Below are the code and all the weights of a small trained network. Each question names an input and a class and asks about switching units off, where a switched-off unit gives its printed mean instead of its output.

import numpy as np


def w(rows, s, z=0):
    codes = np.array(rows[::2]) - 128.0
    scale = np.full(codes.shape[1], s)
    scale[-1] = z or s
    return codes * scale


def norm(h):
    return h / np.sqrt((h * h).mean(-1, keepdims=True) + 1e-5)


def f(y):
    return y / 2 * (1 + np.tanh(0.7978845608 * (y + 0.044715 * y**3)))


def log_softmax(a):
    a = a - a.max(-1, keepdims=True)
    return a - np.log(np.exp(a).sum(-1, keepdims=True))


def net(x, mask):
    res = np.array(x, float).reshape(1, 6) / 4 @ E
    u = 0
    for l in range(3):
        y = f(norm(res) @ A[l][:, :-1].T + A[l][:, -1])
        res = res + np.where(mask[u : u + 7], y, B[l][:, -1]) @ B[l][:, :-1]
        u += 7
    return log_softmax(norm(res)[-1] @ U[:, :-1].T + U[:, -1])


A, B = {}, {}
E = w([
[130,125,128,132,133,129,126],'x0',
[124,119,125,125,134,130,128],'x1',
[202,105,188,40,144,190,217],'x2',
[154,71,81,129,8,148,156],'x3',
[127,130,134,123,122,120,130],'x4',
[64,79,209,126,116,157,135],'x5',
],0.014)
A[0] = w([
[84,171,198,108,166,213,134,3],'0.n0',
[123,142,148,56,254,77,179,83],'0.n1',
[114,117,250,183,128,200,87,215],'0.n2',
[53,190,135,180,185,113,34,144],'0.n3',
[192,163,125,73,237,57,134,106],'0.n4',
[58,112,151,205,40,201,128,155],'0.n5',
[15,72,157,203,70,151,110,27],'0.n6',
],0.0084,0.0063)
B[0] = w([
[113,160,126,177,185,138,162,144],'0.n0',
[149,187,135,200,126,165,81,202],'0.n1',
[72,109,155,105,164,129,198,219],'0.n2',
[109,153,131,95,147,71,131,253],'0.n3',
[161,135,164,118,128,156,76,210],'0.n4',
[109,73,135,133,70,100,73,205],'0.n5',
[142,139,150,176,111,150,8,178],'0.n6',
],0.015,0.0074)
A[1] = w([
[188,102,146,201,130,189,213,15],'1.n0',
[198,28,113,136,2,168,183,112],'1.n1',
[74,190,121,209,224,13,23,153],'1.n2',
[200,168,43,145,29,134,149,178],'1.n3',
[207,146,137,172,145,159,178,2],'1.n4',
[107,90,2,144,47,63,86,185],'1.n5',
[63,151,36,211,64,102,126,14],'1.n6',
],0.0099,0.0048)
B[1] = w([
[117,176,76,88,68,75,124,137],'1.n0',
[51,194,54,50,94,70,98,187],'1.n1',
[123,102,62,39,61,124,175,250],'1.n2',
[87,47,129,179,245,84,164,185],'1.n3',
[174,181,105,173,118,159,59,137],'1.n4',
[217,146,204,200,182,173,190,213],'1.n5',
[142,117,231,193,197,232,172,161],'1.n6',
],0.011,0.014)
A[2] = w([
[32,135,122,124,194,12,79,24],'2.n0',
[157,194,53,111,189,84,122,112],'2.n1',
[210,167,3,118,162,72,170,155],'2.n2',
[119,122,183,181,148,157,209,59],'2.n3',
[53,214,180,106,97,168,197,187],'2.n4',
[223,237,183,159,144,240,27,2],'2.n5',
[94,224,196,188,220,172,169,156],'2.n6',
],0.011,0.0073)
B[2] = w([
[85,127,13,36,100,121,179,180],'2.n0',
[214,150,107,129,52,130,85,209],'2.n1',
[246,239,114,185,89,135,129,255],'2.n2',
[168,137,182,199,204,207,188,177],'2.n3',
[77,57,51,137,141,100,134,220],'2.n4',
[70,169,200,41,185,134,15,215],'2.n5',
[165,51,153,157,144,192,183,253],'2.n6',
],0.013,0.0088)
U = w([
[206,233,26,114,48,61,190,245],'0',
[158,65,208,211,227,213,234,247],'1',
[2,59,42,42,76,39,222,202],'2',
[71,30,194,241,56,75,122,2],'3',
[192,197,202,57,221,211,73,35],'4',
],0.014,0.004)

Each question gives the input, the list of numbers given to net, and the class t.
The units are the neurons (one row each of A and B). Each row of codes is followed by its name. A weight is (code - 128) times the scale printed after its matrix; where a second scale follows, it is the last column's (A, B and U).
mask holds one flag per neuron, layer by layer. A switched-off neuron (its flag False) gives its mean, the last column of its row in B, instead of its output. The means were averaged over made-up inputs and are rounded, as every weight is.
A unit's drop is (log p(t) with every unit on - log p(t) with that unit switched off) / (log p(t) with every unit on - log p(t) with every unit switched off).
The circuit of an input: a set's keep is (log p(t) with only the set's units on - log p(t) with every unit switched off) / (log p(t) with every unit on - log p(t) with every unit switched off). Starting from the 12 units with the biggest drops (on a tie, the unit counted first), units are removed one at a time, each time the one whose removal leaves the highest keep (on an exact tie, the one counted first), for as long as the keep stays at least 0.8.
circuit, biggest first: the units of the circuit, biggest drop first
top k neurons: the k neurons with the biggest drops, biggest first
drop of u: that unit's drop, to one decimal
input [8,3,0,-4,-7,0], class 0: circuit, biggest first -> 1.n2
input [-7,-5,-3,4,7,1], class 3: circuit, biggest first -> 0.n6, 2.n2
input [-5,5,-8,1,8,-2], class 1: top 4 neurons -> 1.n5, 1.n6, 1.n1, 0.n4
input [2,-4,0,5,-3,-7], class 1: top 2 neurons -> 1.n5, 1.n3
input [1,5,0,5,2,-5], class 1: top 2 neurons -> 1.n5, 1.n3
input [-4,-8,0,6,-2,0], class 1: top 2 neurons -> 1.n5, 0.n4
input [3,-7,1,8,6,2], class 2: top 2 neurons -> 1.n1, 2.n2
input [4,5,-1,2,7,8], class 3: top 2 neurons -> 0.n6, 1.n2
input [6,-5,1,4,2,7], class 2: top 2 neurons -> 0.n2, 1.n1
input [5,-3,-4,7,-1,0], class 1: top 2 neurons -> 1.n5, 1.n6
input [-3,6,8,6,-8,1], class 2: top 2 neurons -> 0.n1, 1.n5
input [-3,-8,0,1,5,2], class 3: top 2 neurons -> 0.n6, 0.n5
input [-2,3,1,5,-1,6], class 2: top 2 neurons -> 1.n1, 0.n2
input [-7,-6,0,1,-2,6], class 3: circuit, biggest first -> 0.n5
input [-8,-2,-1,-7,-3,-6], class 0: drop of 1.n2 -> 0.6
input [2,-5,6,1,-7,4], class 2: drop of 1.n3 -> 0.2
input [1,2,-1,-6,5,3], class 2: drop of 1.n5 -> 0.1
input [7,0,-3,-5,-1,-4], class 0: drop of 2.n4 -> 0.0
